Each row is followed by its class.
[ 127   99  182  725 -259 -153  -31 -262  343  494 -396 -325 -468 -375
  -21  247 -389  347  599 -152  521 -147 -134  439  263  -36  197 -218
  167  314  134   -7  373  634  275  212] : K912
[  74   81  215  722 -186  -44  -54 -233  388  463 -339 -383 -401 -364
    8  214 -462  341  535 -128  431 -173 -156  417  282  -23  213 -203
  124  302  137   24  398  571  177  188] : K485
[ 115 -113  461  437  168  239   -5  663 -182    1  -67 -186 -458  -41
  218  176 -221  354  506   90  141  -97 -187  109  450  141 -246  -92
 -174 -298  117  -43   53  542  294  157] : K814
[ 261 -100  441  319  177  121  135  856 -342   57   13 -306 -284  -24
  209  107  -13  221  414  -34  137  -71  -45   26  647  262 -316   11
   13 -341  -27  152   41  586  107   64] : K912
[ 103   61  197  737 -275 -108  -21 -280  336  535 -383 -334 -438 -321
    0  274 -393  346  583 -147  408 -150 -120  424  335  -29  233 -134
  170  245  150    6  355  563  225  160] : K968
[ 172   80  148  670 -218 -176   -1 -148  323  470 -531 -283 -457 -412
  -10  191 -337  332  609 -106  512 -165 -104  430  274    2  113 -237
  208  282   78   32  385  615  327  205] : K947
[ 135  101  156  696 -281 -145  -46 -249  336  549 -395 -365 -468 -361
   13  242 -452  368  582 -176  509 -152 -173  375  273  -10  262 -217
  202  275  125  -11  363  628  184  222] : K629
[ -31  111  155  485 -119   33  -28  -59  227  575 -122 -374 -414 -276
   44   25 -327  347  435 -195  423 -105  -84  369  354  -15  281  -75
  -22  184   72   10  282  521  -40   70] : K638
[  42  112  155  719 -227 -112  -73 -266  453  492 -419 -375 -548 -431
  -86  240 -522  357  499 -120  560 -135 -150  472  274  -46  165 -275
  174  434  104   -6  428  607  220  238] : K947
[  85  130  134  625 -210 -116  -45 -142  299  557 -328 -300 -514 -360
  -49  146 -445  361  598 -111  568 -110 -126  426  308  -26  209 -141
   42  268  102    4  336  570  166  202] : K53
[ 319  -75  429  325   60   73   98  853 -301  167  -99 -242 -342  -40
  230  100   69  314  391  -99  217  -27  -24  -18  673  293 -301   32
   -4 -286  -48  148  -21  527  257   50] : K638
[ 173  -71  494  411  152  134  -26  576 -239   78 -201 -270 -419  -66
  146  174 -266  277  551  114  209 -163 -213   54  254  220 -238 -243
  -55 -178  213   54   99  534  332  291] : K204
[  73  106  171  643 -204  -82  -83 -149  377  489 -362 -374 -589 -382
  -29  217 -492  367  549 -145  603 -138 -164  420  242  -12  197 -259
  167  342   91  -42  356  649  149  202] : K814
[ 225 -116  540  339  137  223   42  633 -189   59  -97 -258 -346  -17
  229  147 -210  231  492   82  226 -175 -230   17  316  229 -249 -240
  -35 -281  242    9   47  591  182  251] : K912
[ 110  100  177  596 -220  -59 -101 -117  341  583 -311 -379 -530 -367
  -74  149 -409  381  534 -245  669 -143  -95  446  313   10  251 -200
  121  347   85  -15  342  610   43  182] : K968
[ 223 -129  524  357  118  210   25  623 -197   71 -120 -280 -362  -15
  186  172 -201  222  488   77  265 -161 -183  105  304  196 -223 -210
  -24 -223  245   33   67  574  166  246] : K912
[ 123  114  181  656 -250 -134  -51 -221  346  535 -416 -376 -467 -396
  -41  206 -404  348  543 -179  572 -156 -119  422  291   17  211 -226
  203  313  124  -12  371  619  199  200] : K629
[ 104   80  157  693 -225  -69  -71 -196  337  564 -386 -372 -559 -369
  -58  248 -474  345  569 -170  584 -123 -140  409  273    3  236 -217
  165  376  115   -8  368  605  143  212] : K968
[ -66   89  213  601 -130  -60    5  -99  348  437 -201 -274 -611 -334
   -8  133 -436  390  550  -61  373  -91   -1  569  353 -103  113  -32
  -17  271  102   44  286  496  144   63] : K485
[ 186 -189  534  410  297  309   61  581 -157   45  -85 -310 -290  -69
  287  136 -156  230  558   18   41 -204 -239   72  396  258 -210 -157
 -170 -299  273   16  142  592  179  179] : K947
[ 203 -129  550  371  178  241   78  688 -262   61 -135 -260 -303   -5
  269  113 -133  245  564  101  138 -202 -145   54  396  225 -251 -135
  -93 -330  217   75   15  505  213  187] : K629
[ 118   97  215  621 -367 -133    0 -154  322  572 -394 -390 -436 -283
   54  227 -473  399  518 -121  485 -134 -180  325  266   16  267 -148
  214  175  154    9  308  554  143  224] : K947
[ 112   84  196  672 -227 -136  -61 -234  367  469 -385 -312 -508 -376
    3  200 -467  348  512 -128  475  -89 -165  424  234  -32  188 -223
  168  326  134  -19  386  611  221  188] : K638
[  29  110  213  561 -189 -116   10  -25  334  476 -291 -303 -468 -358
    1   68 -396  396  582  -88  462 -121  -19  470  378    1  159  -40
   35  169   85    1  330  543  129   96] : K53
[  10  100  222  666 -180  -37  -65 -146  362  487 -332 -341 -475 -367
  -18  149 -387  384  487 -166  513 -109  -66  438  317  -34  200 -177
  127  354   39   12  367  556  145  120] : K968
[ 115  115  137  585 -320 -106  -92  -61  351  639 -344 -280 -494 -360
  -68   42 -382  418  561 -247  705  -89  -41  429  356    1  262 -118
  103  331   21   -3  332  576  108  153] : K629
[ 224 -167  541  371  186  272   69  647 -185   22 -138 -177 -217   -4
  227  112 -159  208  511  119  125 -175 -185   49  327  217 -237 -170
 -111 -308  239   19   95  521  231  233] : K912
[ 107   99  165  640 -222 -100  -65 -140  366  556 -354 -317 -485 -370
  -71  125 -399  368  536 -175  597 -117  -93  433  359   -5  210 -176
  104  335   57    8  363  566  117  172] : K968
[ 123  105  178  671 -222 -177  -19 -225  371  491 -440 -333 -479 -424
  -49  192 -396  324  593 -120  544 -159 -107  456  276   -9  176 -216
  187  318  125   -4  391  618  257  196] : K629
[  26   90  215  556 -232  -41  -44   41  358  568 -263 -280 -433 -279
  -13   -9 -325  436  405 -239  525  -71   46  427  473    0  143  -45
   75  309  -42   75  280  488   11   29] : K814
[ 275  -78  447  368  202  115  126  879 -290   49 -182 -259 -335  -68
  240   58   92  243  453    7  182 -112  -47   20  627  291 -405  -62
    6 -267  -75  172    2  556  297   38] : K814
[ 120  144   78  541 -196 -145  -39 -158  318  599 -327 -323 -565 -362
  -64  157 -327  299  521 -118  645  -95 -170  423  274  -28  270 -190
   67  323   82  -27  309  602  189  194] : K629
[   9   95  193  775 -147  -61  -18 -270  443  490 -396 -360 -379 -408
  -46  159 -489  316  463 -111  404 -155  -89  499  332  -61  165 -178
  103  459   85   75  459  496  155  180] : K947
[   7  116  174  709 -211  -77  -90 -233  429  501 -347 -359 -581 -426
  -66  203 -538  365  514 -128  567 -104 -116  476  290  -62  188 -241
  115  448   88  -12  397  586  154  205] : K629
[ 252 -161  533  368   84  233   71  694 -302   85 -147 -256 -304   54
  322  164 -199  270  619  138  107 -187 -249   20  318  204 -167  -86
  -94 -455  271   37   12  522  228  228] : K947
[  29  130  154  723 -288 -129  -50 -200  407  504 -418 -283 -630 -380
  -37  250 -534  444  457  -94  551  -22 -130  462  328  -74  160 -150
  125  390   46  -34  332  532  229  171] : K814
[ 296  -95  463  386  194   88  116  755 -235   80 -159 -277 -246  -84
  225   55  101  212  375  -54   88 -112  -35   29  623  294 -385  -73
   11 -200  -19  206   63  537  279   49] : K638
[ 232 -118  538  330  257  263  107  623 -196   67 -152 -231 -263  -23
  223   50 -168  200  529   54  182 -194 -176    7  415  317 -269 -218
  -30 -291  206   59   78  560  171  214] : K53
[ 228 -105  467  345  169  201   51  867 -261   63  -37 -263 -268  -17
  198   43   27  276  283  -86  146  -52    4   31  671  258 -366  -32
   16 -210 -102  199   33  519  165   27] : K485
[ 192 -112  474  340  163  234   49  859 -256  132   32 -327 -276   17
  264  -27   10  300  314 -130   97  -74  -44   29  692  262 -289   18
  -85 -255  -69  175   -6  526   19  -14] : K814
[ 215  -89  470  394  171  108  128  803 -213   79  -73 -284 -314  -52
  230   75    5  265  328  -14   64  -47  -43   47  698  254 -370   27
  -59 -224  -51  190   20  486  181   23] : K814
[  75   77  218  535 -193   -8  -75   -8  276  507 -206 -400 -375 -288
   61   28 -354  376  580 -222  509 -195 -124  369  360   31  256 -153
   61  135   64  -11  344  617    1  115] : K204
[ 201 -125  537  347  283  207  108  825 -253   51    9 -342 -169  -20
  282  -31   65  201  335  -56   -5  -97  -44   44  677  304 -356    8
  -87 -279   12  211   69  530   81  -18] : K53
[  27   81  211  610 -158  -41 -118  -26  388  411 -275 -303 -558 -374
    0   95 -412  398  545 -116  565 -119 -107  480  297  -41  128 -202
   37  299   71  -28  362  600  172  146] : K485
[ 198 -128  484  396  134  174  116  802 -250   55   20 -298 -344   -6
  305  123  -58  311  408   -5  -17  -53  -79   38  659  217 -305   77
  -95 -347    3  159    4  514  160   19] : K485
[ 115   79  170  576 -230 -102  -57  -30  323  530 -310 -318 -491 -357
    1   99 -359  366  622 -145  576 -134 -123  422  324    2  250 -115
   62  189   64  -46  354  603  110  147] : K968
[ -31  111  120  559 -229    3  -87  -99  352  608 -180 -360 -554 -280
  -23   73 -433  376  484 -162  567 -113 -138  450  332  -79  294 -112
   -5  300   54  -33  315  563   34  142] : K947
[ 259 -113  441  331  199  128   82  798 -278   29  -55 -316 -256  -64
  158   82  -26  201  348  -39  148  -86  -71   70  619  254 -336  -63
   56 -275  -10  148  105  596  162   84] : K947
[  99   78  217  705  -93  -51   -1 -230  294  394 -397 -376 -361 -378
   61  157 -420  267  636  -63  378 -205 -155  432  271   18  174 -243
  146  212  183   14  394  623  196  170] : K53
[ 213   48  191  666 -219 -134   11 -185  224  527 -411 -368 -362 -337
   80  221 -360  303  690 -150  410 -190 -170  356  262   44  267 -142
  168  123  196   10  352  629  193  183] : K629
[ 398 -120  473  355  -11   96   89  660 -294  159 -285 -173 -310   29
  245  194  -28  251  655   54  304 -195 -202  -18  324  267 -212 -172
   49 -392  205   37   -3  598  383  263] : K912
[ 125  122   86  509 -149  -82   -2  -16  288  597 -362 -279 -371 -280
  -29  -10 -160  289  435 -163  557 -143  -31  383  398   37  186 -159
  102  293  -26   74  263  518  133   86] : K814
[ 187 -189  526  367  266  333   75  678 -239   10 -101 -259 -264  -27
  269  134 -160  223  566   70   85 -219 -146   99  387  224 -218 -134
 -108 -349  246   23   94  547  177  178] : K947
[  89  144  130  567 -311  -98  -67 -118  345  676 -276 -279 -536 -333
 -106  108 -409  409  454 -267  705  -45  -23  419  382  -30  254  -98
  111  396   12   24  302  527   87  144] : K638
[ 348 -159  588  309   64  161   47  622 -240  148 -283 -230 -437   10
  265  177 -175  204  642  142  317 -186 -280   10  157  273 -180 -266
   -1 -298  356   16   -7  564  252  324] : K968
[ 278  -96  433  351  108  120  124  807 -316   92  -73 -279 -396  -40
  228  178  -68  286  468  -11  173  -38  -72   44  599  260 -270   42
   -8 -346   39  101   -4  580  219   78] : K53
[ 264 -174  481  444  259  263   94  666 -283   16  -85 -257 -333  -24
  355  249 -140  265  630   55    8 -173 -271   -5  454  248 -204  -77
 -164 -447  208  -12   44  594  255  160] : K814
[ 127   72  181  710 -148  -72  -41 -225  369  468 -418 -345 -377 -387
  -22  115 -422  276  596 -116  457 -198 -130  442  263    5  173 -240
  160  331  114   56  431  599  192  183] : K485
[ 184  -56  438  392  181  208  102  820 -254   52   16 -229 -295  -87
  228   43  -82  271  377  -13   95 -109    3   42  668  185 -363   17
  -70 -261  -41  130   -1  500  199    2] : K638
[  55  112  187  703 -191 -119   -5 -262  401  497 -405 -376 -452 -403
  -70  195 -477  301  512 -133  474 -149  -98  428  321    4  159 -231
  199  417   78   60  429  562  184  187] : K204
[ 226  -78  456  365  141  141   84  857 -251   86  -81 -278 -349  -20
  251   51   33  302  348  -50  150  -54  -79   -6  666  264 -359  -29
  -20 -258  -98  160   -9  547  202   24] : K814
[ 199 -107  503  368  200  135  115  880 -261  -51 -102 -183 -345  -92
  255   70  147  278  408   41   77  -67   56  122  673  213 -459    9
  -92 -285  -35  135   -1  497  404  -20] : K638
[ 250 -114  451  322  107  101   97  824 -282   39  -71 -304 -432  -79
  223  159  -17  291  448  -12  168  -62  -86   83  587  237 -318   -4
   -6 -354   32   75   22  622  265   76] : K947
[ 272  -94  459  385  234  104   78  811 -260  -11 -177 -225 -385 -124
  209   71   66  215  479   47  206  -79  -51  111  582  264 -427 -112
  -41 -218   17  125   55  598  373   77] : K53
[ 167  -87  465  392  174  218   94  836 -285    0  -39 -260 -353  -38
  250  114  -26  296  433   25  131  -85  -22   87  643  208 -340   -4
  -64 -313  -17  107   -1  538  247   40] : K53
[  17  107  221  553 -231  -95  -90  -18  313  590 -262 -345 -389 -305
  -56   34 -296  422  437 -232  509 -104    8  385  421   46  202  -71
   86  258   25   44  337  504   67   83] : K968
[ 333 -182  555  331  144  161   90  721 -282   35 -241 -179 -328   -4
  293  168   -5  212  621  141  157 -183 -186   28  339  266 -271 -157
  -49 -423  264   20    7  551  357  205] : K968
[  58   74  184  614 -125  -53  -61  -86  346  490 -242 -397 -465 -370
   12  131 -425  319  555 -124  496 -129 -152  443  304    0  209 -171
   -8  283  137   -7  390  602   28  168] : K912
[  62  104  189  711 -180  -77   -1 -242  377  487 -365 -396 -442 -369
   -9  200 -509  318  552 -118  459 -161 -151  404  267    6  221 -204
  174  323  141   12  400  608  146  202] : K53
[ 233 -112  491  351  128  176   81  899 -323   85  -30 -278 -341  -12
  292   85   75  320  440  -61  132  -55  -52   11  667  262 -311   41
 -116 -327  -34  138  -19  524  245   18] : K204
[  33   80  225  738  -86   -6  -16 -259  346  461 -332 -394 -426 -366
   -6  155 -527  283  555 -109  412 -155 -125  469  288  -12  185 -196
  106  367  179   48  407  574   90  165] : K53
